Below is a small trained network, with its code and all its weights. Each question gives an input and a class and asks what happens when units are switched off, that is, made to give their printed mean instead of their output.

import numpy as np


def w(rows, s, z=0):
    codes = np.array(rows[::2]) - 128.0
    scale = np.full(codes.shape[1], s)
    scale[-1] = z or s
    return codes * scale


def f(y):
    return y / 2 * (1 + np.tanh(0.7978845608 * (y + 0.044715 * y**3)))


def log_softmax(a):
    a = a - a.max(-1, keepdims=True)
    return a - np.log(np.exp(a).sum(-1, keepdims=True))


def net(x, mask):
    res = np.array(x, float).reshape(1, 7) / 4 @ E
    y = f(res @ A[0][:, :-1].T + A[0][:, -1])
    res = res + np.where(mask, y, B[0][:, -1]) @ B[0][:, :-1]
    return log_softmax(res[-1] @ U[:, :-1].T + U[:, -1])


A, B = {}, {}
E = w([
[112,167,11,138,162,151,146,144,56],'x0',
[162,170,161,153,141,65,128,44,114],'x1',
[91,86,186,114,115,145,55,97,64],'x2',
[193,121,63,71,183,64,69,110,115],'x3',
[192,70,106,131,185,147,167,130,98],'x4',
[180,133,111,142,186,200,124,77,180],'x5',
[127,67,93,160,137,148,110,120,158],'x6',
],0.011)
A[0] = w([
[155,121,216,175,128,170,104,23,100,163],'N1',
[171,227,85,113,140,94,193,118,98,91],'N2',
[151,106,106,181,151,58,160,141,78,187],'N3',
[123,86,83,172,143,80,170,101,78,42],'N4',
[74,146,150,151,62,125,139,146,140,55],'N5',
[171,228,104,101,177,51,200,123,92,153],'N6',
[65,148,114,124,99,148,133,116,90,60],'N7',
[101,73,163,47,131,87,56,152,64,90],'N8',
[162,112,228,114,113,19,139,112,179,168],'N9',
[59,129,177,93,69,104,102,175,14,146],'N10',
[134,178,123,91,172,96,189,135,98,149],'N11',
[178,114,91,101,184,115,88,99,108,141],'N12',
[144,123,163,86,116,59,108,112,163,102],'N13',
[163,92,121,159,167,183,162,187,146,197],'N14',
[176,88,148,132,143,188,190,193,138,253],'N15',
[129,125,205,146,148,159,116,34,107,174],'N16',
[151,72,135,120,154,198,216,187,139,156],'N17',
[246,75,70,73,228,103,72,71,112,117],'N18',
[114,81,124,126,122,168,171,135,177,143],'N19',
[150,106,101,158,125,59,163,111,73,137],'N20',
],0.011,0.0027)
B[0] = w([
[175,186,182,218,132,178,161,133,110,196],'N1',
[76,179,198,125,163,84,164,146,97,196],'N2',
[128,71,133,167,147,133,137,83,69,171],'N3',
[180,72,116,184,156,136,117,93,104,156],'N4',
[178,135,91,126,160,126,153,136,165,180],'N5',
[76,179,144,124,148,100,213,178,101,211],'N6',
[165,93,138,129,171,92,136,133,156,161],'N7',
[54,87,214,137,53,114,82,82,101,195],'N8',
[138,184,181,45,164,96,100,91,241,215],'N9',
[83,117,96,129,152,38,131,254,99,225],'N10',
[114,128,128,128,140,107,187,160,126,172],'N11',
[150,112,78,122,180,111,151,138,162,189],'N12',
[149,170,157,115,140,157,127,96,157,173],'N13',
[78,144,79,127,101,132,175,96,128,182],'N14',
[90,121,64,145,91,184,153,99,112,191],'N15',
[152,174,153,212,138,201,171,124,113,185],'N16',
[96,144,72,181,108,200,174,106,58,195],'N17',
[155,99,43,83,210,127,144,165,167,249],'N18',
[98,171,131,156,123,122,161,113,107,163],'N19',
[122,88,134,158,140,97,138,142,70,165],'N20',
],0.012,0.017)
U = w([
[150,86,74,50,132,136,120,82,181,98],'0',
[135,123,199,170,72,159,120,57,104,169],'1',
[193,95,81,151,157,132,139,157,117,131],'2',
[173,160,150,120,105,152,120,120,189,85],'3',
[100,137,158,80,144,78,135,156,147,161],'4',
[90,132,106,156,102,133,174,146,71,144],'5',
[251,104,164,61,20,127,134,120,30,3],'6',
[97,54,150,131,36,103,44,160,70,104],'7',
],0.015)

Each question gives the input, the list of numbers given to net, and the class t.
The units are the neurons (one row each of A and B). Each row of codes is followed by its name. A weight is (code - 128) times the scale printed after its matrix; where a second scale follows, it is the last column's (A, B and U).
mask holds one flag per neuron, in row order. A switched-off neuron (its flag False) gives its mean, the last column of its row in B, instead of its output. The means were averaged over made-up inputs and are rounded, as every weight is.
A unit's drop is (log p(t) with every unit on - log p(t) with that unit switched off) / (log p(t) with every unit on - log p(t) with every unit switched off).
The circuit of an input: a set's keep is (log p(t) with only the set's units on - log p(t) with every unit switched off) / (log p(t) with every unit on - log p(t) with every unit switched off). Starting from the 12 units with the biggest drops (on a tie, the unit counted first), units are removed one at a time, each time the one whose removal leaves the highest keep (on an exact tie, the one counted first), for as long as the keep stays at least 0.8.
circuit, biggest first: the units of the circuit, biggest drop first
top k neurons: the k neurons with the biggest drops, biggest first
drop when u is switched off: that unit's drop, to one decimal
input [6,7,-8,0,-1,8,1], class 4: circuit, biggest first : [N2]
input [-8,7,6,-3,2,-3,-2], class 1: top 2 neurons : [N8 N18]
input [-8,-7,2,0,2,0,6], class 1: circuit, biggest first : [N10 N18]
input [-5,1,-4,5,-7,1,3], class 0: circuit, biggest first : [N2 N10]
input [-1,-5,7,7,6,8,-5], class 0: circuit, biggest first : [N10 N18]
input [-5,7,5,-8,-7,0,8], class 3: top 2 neurons : [N9 N5]
input [-5,-7,8,1,-7,-3,-6], class 7: top 3 neurons : [N8 N18 N6]
input [1,-2,5,-6,-2,7,-8], class 1: top 3 neurons : [N18 N6 N1]
input [-8,-1,5,0,-1,-2,2], class 1: top 3 neurons : [N8 N18 N1]
input [5,-5,-4,5,4,1,-4], class 5: top 2 neurons : [N6 N2]
input [-5,-3,-8,2,1,3,0], class 5: top 2 neurons : [N17 N19]
input [3,8,6,-2,1,-6,-7], class 4: top 4 neurons : [N10 N9 N17 N15]
input [-1,2,6,-3,8,-6,1], class 7: top 2 neurons : [N10 N8]
input [-6,5,0,-8,-4,3,-5], class 3: top neuron : [N9]
input [-8,8,7,-7,-7,-4,1], class 3: top 2 neurons : [N9 N1]
input [-6,-7,4,1,4,5,-2], class 5: top 2 neurons : [N17 N9]
input [4,-7,5,-8,-6,-5,0], class 4: top 2 neurons : [N5 N7]
input [-5,-7,-6,4,8,7,-1], class 0: top 2 neurons : [N18 N14]
input [-8,0,-1,3,-7,-2,7], class 3: drop when N9 is switched off : 0.1
input [-7,-2,3,-5,1,-5,-2], class 4: circuit, biggest first : [N9]
input [-1,2,3,-2,6,6,-5], class 2: drop when N15 is switched off : -0.1
input [-1,7,4,-1,-2,6,-8], class 1: drop when N1 is switched off : 0.2
input [-8,-3,-7,-4,5,6,-1], class 5: drop when N17 is switched off : 0.3
